Each row is followed by its group and then its class within the group.
[-27.3   4.2  14.8  11.8  -6.1   9.2   3.3  -1.8 -23.8  12.9   5.5   3.2
 -10.4 -14.1   5.0  36.8   2.0   0.6  -6.2] -> liti.T
[ -4.8   5.1 -25.7  -0.4  -1.2  12.6   1.6  -1.0   4.5   2.6 -11.9   0.5
  -2.9 -22.6  -1.5   2.1  38.8   3.5  -5.8] -> liti.T
[ -9.5  -1.9 -19.8   8.6   1.6   3.4   1.8   1.0   6.5  -1.4 -11.4  -5.4
  -7.6  -7.8  -4.7  24.2 -12.5   6.1  -3.8] -> liti.D
[ -6.6  -1.8 -19.3   1.2  -5.9   7.3   5.7  -0.6  -3.2   9.0 -20.4  -8.9
  -6.5 -27.3  -5.9  22.5  13.9   9.9  -8.9] -> liti.T
[  0.1   9.5  -7.1  -3.1 -12.1  13.0   3.1   0.0  -4.0  12.7 -28.5  -6.0
  -4.4 -29.9  -0.9  -7.4  28.3   5.6  -4.3] -> gikit.H
[  4.7   3.6 -19.7  -8.6  -8.0   7.4   4.6   2.0  -3.4  -2.9 -26.7  16.9
  -2.2 -23.5  -0.6 -31.7   2.4   2.4   0.3] -> vili.W
[ 17.4  12.2 -31.9  -8.3 -13.4  11.4   4.2   1.9  22.0  11.1 -53.9 -27.8
  -5.2 -45.1  -2.5 -12.6  56.9  11.5  -2.5] -> gikit.A
[ -1.1   4.5 -14.8   0.0  -5.0   5.1  -1.2   1.3  11.1   2.6 -16.4 -17.6
  -1.5 -18.7  -5.3  16.4  28.1   5.2  -4.8] -> gikit.H
[ 13.0   4.8 -53.9 -11.9  -6.4   3.1   2.3  -0.4  20.3   6.6 -34.1  -4.6
  -2.1 -26.3   1.5  13.7  46.3   9.2  -8.2] -> liti.T
[ 10.2   8.4 -37.5   0.1  -7.8   7.8   0.0   3.0  15.1   2.4 -32.1  -0.8
   5.1 -28.9  -2.7  14.6  43.4   8.8 -10.1] -> liti.T
[  5.0   7.7 -36.3  -7.3  -7.6   7.0   6.0  -2.7   8.4   7.9 -32.3  -2.7
  -7.8 -30.5  -1.3   3.0  26.1  13.6  -7.1] -> liti.D
[-25.8  13.6  17.7   7.4 -18.8  16.7   2.7  -3.6 -35.6  14.9 -11.3  12.9
 -15.3 -26.3   6.5   4.8  23.7   6.0 -12.8] -> liti.T
[  4.3   7.4 -17.3  -2.3  -5.0  12.8   6.8  -3.4  -3.5  -2.1 -17.5  12.2
   4.5 -30.1   5.2 -31.0  29.2  12.1  -2.2] -> vili.W
[ -2.9   2.8 -25.4  -7.0  -4.7   4.4   6.4  -1.4  -1.5   1.7 -24.5  10.7
  -9.8 -21.5   0.5   2.9  -0.8   8.4  -5.9] -> liti.D
[-13.4   5.5  30.9   4.3  -3.2   7.1   1.6   2.0 -17.9  13.5   2.4  -9.0
  -3.3 -16.1   2.5   9.4  -4.2   1.4  -0.7] -> gikit.A
[ -0.8  15.1 -10.1  -5.9  -9.0  10.3   1.5  -0.9   2.7  14.5 -29.0 -16.2
  -4.3 -36.6  -3.6  -6.9  44.3   4.3  -3.1] -> gikit.H
[ 20.9  11.6 -52.5 -13.0  -9.0  14.8   3.2   1.1  30.4  -4.6 -60.9  -5.3
   3.6 -39.5  -6.7 -42.3  36.4  15.7   5.2] -> vili.W
[ -3.3   7.1  18.6   9.2 -11.8   4.8   0.7  -0.4  -6.5  16.9 -16.7 -31.4
  -4.8 -16.9  -1.8  14.0  16.2  -1.3  -1.4] -> gikit.A
[-10.8  10.8   7.4  -0.7 -12.4  10.4   0.4  -0.5  -8.8  11.1 -23.3 -14.0
  -9.0 -20.8  -6.2 -11.2  24.6   2.7  -4.5] -> gikit.H
[  0.7   0.0 -26.1 -10.6   0.4   4.3  -3.1   2.9  16.6   6.3 -20.3  -9.0
  -5.1 -17.2  -8.0  22.2  20.7   3.5  -3.0] -> gikit.H
[  5.0  -3.6 -34.5  -4.3   0.0   7.2   4.2   4.1   6.5  -7.6 -34.6  14.2
  -2.3 -24.9  -7.5  -9.9 -14.5  12.4  -1.5] -> vili.W
[ -0.3  11.2   8.4   3.0 -13.0   9.4   0.2  -1.4  -9.5   6.5 -17.5 -11.0
  -0.3 -23.8  -2.7 -14.3  23.9   2.3  -2.9] -> gikit.H
[ 18.7   1.8 -62.5  -9.5  -1.1  -3.5   1.2  -0.5  38.1   0.3 -41.6 -14.0
  -6.0 -14.7  -7.6  13.1  20.4   9.4  -2.6] -> liti.D
[  4.1   3.7   7.8   2.9   1.4   8.4  -0.2  -0.3   6.0  -7.5 -11.1  -3.7
   7.6  -9.4  -1.4 -28.9   5.2   2.3   6.4] -> vili.V
[ 11.7   3.2 -27.8   0.2  -7.8   1.4   2.9  -0.4   6.9  12.6 -22.7 -11.8
   2.7 -21.3  -1.6  13.4  17.9   6.8  -4.2] -> gikit.H
[ -0.4   4.7 -32.1  -3.0  -8.3   9.8   2.8  -0.2   1.3   4.2 -37.4   5.0
  -9.4 -33.8  -0.6   6.2  26.1  13.9 -10.1] -> liti.T
[ -8.7   9.2  13.9   1.1 -19.6   4.7   3.1   0.9 -19.9  14.3 -15.9 -12.2
 -10.1 -22.1  -3.5  -1.1  22.8   0.8  -4.4] -> gikit.H
[  4.6  12.1 -52.1 -10.1 -11.3  13.9   3.7  -5.7  18.1   4.0 -52.6  -3.5
  -6.2 -42.4  -8.1  -8.0  54.4  14.9  -7.9] -> liti.T
[  6.2   8.4  -7.1  -0.9 -13.7   8.6  -0.2   4.6  -0.4  13.3 -21.7 -17.1
   2.2 -31.9   2.0  -8.1  41.5  10.5  -4.5] -> gikit.H
[  0.9   1.1 -21.4  -2.1  -6.1  11.3   6.6  -1.1  -1.3  -8.9 -22.4  10.6
  -1.1 -27.9  -9.1 -42.3   4.3   6.5  -0.6] -> vili.W
[  5.4   9.0 -21.4  -8.7 -12.7   7.6   8.8  -6.5  -1.2  14.2 -34.2  -3.7
  -9.7 -37.5   6.6  -8.0  28.5  10.4  -4.5] -> liti.D
[  1.1   6.8 -17.6  -1.4 -13.8  16.1  10.8   0.8 -12.8  -0.3 -34.0  10.9
  -2.4 -35.5   3.5 -35.4  10.1  11.9  -2.9] -> vili.W
[-15.7   4.9  -5.5   5.0 -11.8  15.3   6.5  -0.5 -13.3   6.2 -16.5   1.6
  -5.7 -30.6  -0.5   4.9  16.7   9.2  -8.7] -> liti.T
[ -3.9  12.3  11.7  -7.9  -6.6   6.1   2.4  -3.5  -6.8  11.4 -16.3 -11.2
  -6.0 -27.5  -1.9   1.5  37.1  -2.7  -4.2] -> gikit.H
[  5.2   6.3 -16.9  -1.1 -11.1  14.4   3.7   2.7   0.9  -2.9 -34.2  11.0
   1.9 -28.6  -0.6 -30.4  15.2  13.6  -0.7] -> vili.W
[  6.5   6.1 -10.1  -3.1  -9.5   7.5   5.3   1.5   3.1  12.1 -29.4 -16.1
  -3.0 -33.9   2.0  -3.6  22.6   0.6  -2.6] -> gikit.H
[ 16.8   1.9 -27.5 -11.0   4.3   2.3   2.4   1.0  22.6  -8.5 -24.0  -6.1
   1.8 -12.1  -5.5 -28.4   3.6   9.2   5.8] -> vili.W
[ -0.7   1.5 -10.6  -3.5  -0.5   2.4   1.9  -0.4   1.0  -8.7  -6.9   9.8
   1.4 -10.1  -4.3 -22.7  11.6   6.3   0.2] -> vili.W
[  5.6   6.6 -20.7  -5.5  -1.0   0.7  -1.2   2.9  18.9  15.5 -15.0 -27.9
   5.2 -21.8  -6.6  27.0  28.6   4.4  -0.2] -> gikit.A
[-17.2   8.2   6.6   7.0  -4.1  16.1  -0.2  -2.7 -17.2   7.4  -4.9  14.6
  -2.3 -20.3   4.6  11.6  34.0   2.6 -11.4] -> liti.T

Each row is followed by its group and then its class within the group.
[ 16.8  -2.4  -0.2 -19.2 -14.5   0.6 -23.8   8.6  30.1   8.5 -19.7  18.9
   3.8 -20.6   8.5  -5.3   2.5   3.0  -1.1] -> Z.Zot
[ -1.8   2.2  -5.3 -17.3 -19.0 -14.3 -41.6  -1.7  13.2   5.6 -13.5   4.3
  12.7 -15.0   9.8  -7.5   8.0   3.7   7.3] -> Z.Zot
[-33.2  14.5  -5.6 -19.4   4.2  -0.9  -2.4 -17.2  15.2   2.1 -16.5 -10.3
  18.9 -11.5  -9.7  -6.4  -3.9  17.1  -5.9] -> L.Damo
[ 17.1   0.4   4.9 -24.1 -16.0  -1.3 -37.2   5.7  30.0   9.1  -7.6  17.2
   4.6  -2.6   9.4  -1.6  -3.1   6.2  -7.3] -> Z.dizom
[-26.8   2.9  -0.7 -16.6 -13.4  -2.5 -16.1 -15.9   7.0   6.4 -19.8  -9.6
 -10.7 -20.7 -13.3   7.2  15.4   4.7 -13.1] -> L.Damo
[-22.9   4.5   1.4 -28.9  -7.0   3.8  -5.4 -26.2   6.6  -7.1 -11.0 -19.9
  -5.2   1.9  -9.8   9.4   0.9   6.6   9.0] -> L.Feri
[ 14.0  -7.5  -5.9  -8.8  -3.7  -4.0 -15.6  -5.9  32.7  -4.5  15.9   9.3
   6.4  -2.4  -9.5   0.8  18.8  -9.2   3.0] -> Z.nubuz
[-25.4   4.1   0.8 -19.7  -7.2 -17.0 -15.9  -5.6  25.8   0.4 -20.8  -6.7
  -8.0 -16.2  -7.4  -7.8   3.5   2.5   0.9] -> L.Damo
[  8.3   3.7  -8.3  -0.4  -6.6   1.9 -29.0   0.0  13.1   0.0 -11.2  10.2
  35.7 -22.0 -15.4  -1.5   9.4  10.6   1.2] -> Z.nubuz
[ 16.3  -0.7  -8.2 -15.0 -13.2   4.8 -39.3  16.1  32.6   1.3   0.7   3.7
  10.0 -16.2   9.9   2.2   2.5  10.6   1.9] -> Z.nubuz
[-20.2   1.4  14.2 -25.8 -13.6  14.2 -27.1 -15.1  17.0  -6.4 -16.4   0.1
  -6.4 -13.8  -4.9   0.8   5.6   9.9 -11.2] -> L.Feri
[-18.9   3.4   5.4  -6.5  -4.1   3.2  11.8  -6.3  -9.3  -3.6 -10.5  -7.0
  -1.0  -6.5   0.2  -4.7  -7.1  -5.2  -5.3] -> L.Damo
[ 12.3 -12.0   3.7 -13.9 -14.0   7.2 -52.8  -1.8  37.3  -5.9 -13.5  25.4
   0.6  -1.9   6.7   3.3  12.9   8.9  -3.7] -> Z.dizom
[  3.4  -4.8   0.0 -22.9 -15.0   0.7 -27.9 -17.9   7.4   0.7  -3.2  16.3
   8.7  -7.6   5.0   8.9  -3.3   5.5   4.0] -> Z.dizom
[-16.7  -3.0   6.5 -21.3  -9.9  -7.5  -9.3 -17.2  28.8  -9.7  -4.5   6.8
 -11.8   2.4  -6.5   0.7 -13.2  55.5  -9.2] -> L.Feri
[-20.1   5.7   6.8 -17.3 -19.6  -5.4 -30.3 -10.5  30.5   8.5 -39.5  -3.6
   2.8 -11.7   3.8   6.3   1.2  11.9 -15.3] -> L.zol
[ 14.2  -0.8   2.3  -4.1 -22.1   9.0 -42.7   8.6  36.7   3.1 -12.4   1.2
  -1.6 -15.0   5.2   0.8   6.9   6.9   7.6] -> Z.dizom
[  8.5  -6.9   8.6  -9.0   3.8   4.1 -16.7   7.9  26.8  -0.1 -10.5  12.1
   5.9   0.4  13.7  -3.8   5.0   5.7  21.0] -> Z.nubuz
[  2.5   4.9  -0.1 -29.9 -19.2  -4.9  -5.3 -12.1  12.9   1.8 -21.4 -13.1
  -1.2 -11.6  -9.4 -14.6   0.1   5.0 -14.6] -> L.Damo
[ -1.7  -2.0  -2.3 -17.6 -12.1  -8.0 -65.8   0.2  58.5   0.0 -17.0  15.2
  52.7 -20.1  -4.8   0.5   9.4  14.7   2.8] -> Z.Zot
[ -3.9  -4.1  -4.6 -12.7  -6.7  -2.9 -47.0  -7.2  16.5  -8.9  -5.5  21.7
 -17.9  -7.0  -0.6  -0.1  -7.3   5.4  -1.7] -> Z.dizom
[-23.1   0.9  51.1 -18.8  -9.1   9.7 -27.6  -6.3 -11.3  -7.4  -9.7   1.5
  -2.1   1.6   3.1   5.1   2.6   5.0   0.4] -> L.Feri
[-12.5   7.6   1.9  -7.4  -9.5  14.5 -42.8  -3.6   1.7   1.7  -7.0  -4.2
  -9.0  -8.3   3.0   4.1  -2.0   6.9  -6.1] -> L.Damo
[ 13.2  -5.7  -6.2  -7.2 -13.6  10.0 -49.2  -1.2  35.6  -4.6  14.5   9.9
   7.9  -7.0  10.7  -4.7   9.7  -1.0   7.1] -> Z.Zot
[-37.8   5.4  -4.6 -33.1 -27.9 -14.7  -6.9 -12.2  18.5   8.3 -22.4 -11.4
   2.0  -5.1   5.4  -0.7   3.0   3.2   3.8] -> L.Feri

Each row is followed by its group and then its class within the group.
[ -0.3  10.4  -1.9 -16.2 -11.4  10.8   6.0  -1.9  11.9   6.5 -11.2  -5.2
  10.7 -12.8  12.4  -4.5 -12.7 -10.0   5.1] -> <25>.bor
[ 12.8  -0.4  11.1   6.9  10.5   4.4   3.8  -6.0  -2.4  -5.0  -1.8 -20.5
  -8.5   5.9   7.2   3.3   5.8  -2.0 -11.1] -> <27>.gikal
[  7.1   3.2   7.5 -12.1   6.9  26.6  18.1  -3.4  14.3   0.7  -8.4  -8.3
  -6.8  -3.3  23.1   4.6  -7.1 -13.0  -0.2] -> <25>.Kego
[  7.0  -9.8 -15.1 -22.1   1.8  28.6  27.6   0.6  16.7   8.1  -7.8   6.3
   7.3  -8.3  23.3   5.9   8.2 -10.9  -2.7] -> <25>.Kego
[  3.5  14.9  -5.6 -12.4 -15.3  12.7   7.4  -1.9  11.4   6.8 -15.6 -11.3
  -1.6   2.0  22.8   5.6 -12.0 -13.3   7.5] -> <25>.Kego
[ 4.4 -3.6 -3.3 -9.7 -3.4 13.3 10.8  0.0  2.4  8.4 -8.7  4.9  3.4 -3.1
 20.8 -2.0 -0.3 -5.2  4.1] -> <25>.Kego
[20.1  2.5 -7.6 -4.7 11.0  2.2  9.3 -0.9  5.0 10.8  6.3 -1.4  9.6  0.8
 -3.0  1.7 16.6 -6.5 -7.1] -> <25>.Ses
[ 13.4   7.1  -6.0  -6.3  -8.9  18.6  19.9  -4.4   6.2   7.2 -13.1 -12.2
   0.9 -16.1  26.1   2.8   7.6 -12.1   4.4] -> <25>.Ses
[  8.0   4.3  -2.2  -7.9  -5.6   3.7   1.2   1.1   5.0   6.3 -10.2   1.9
  -3.2  -4.2   8.7  -4.5   6.8  -4.1   3.8] -> <25>.bor
[  4.0   2.9   0.9  -1.7  -3.2  16.3  25.4   9.2   1.6   5.6  -1.6  -2.3
  -5.6  -4.0   3.0   5.9 -15.4   2.4  -6.4] -> <27>.Biv
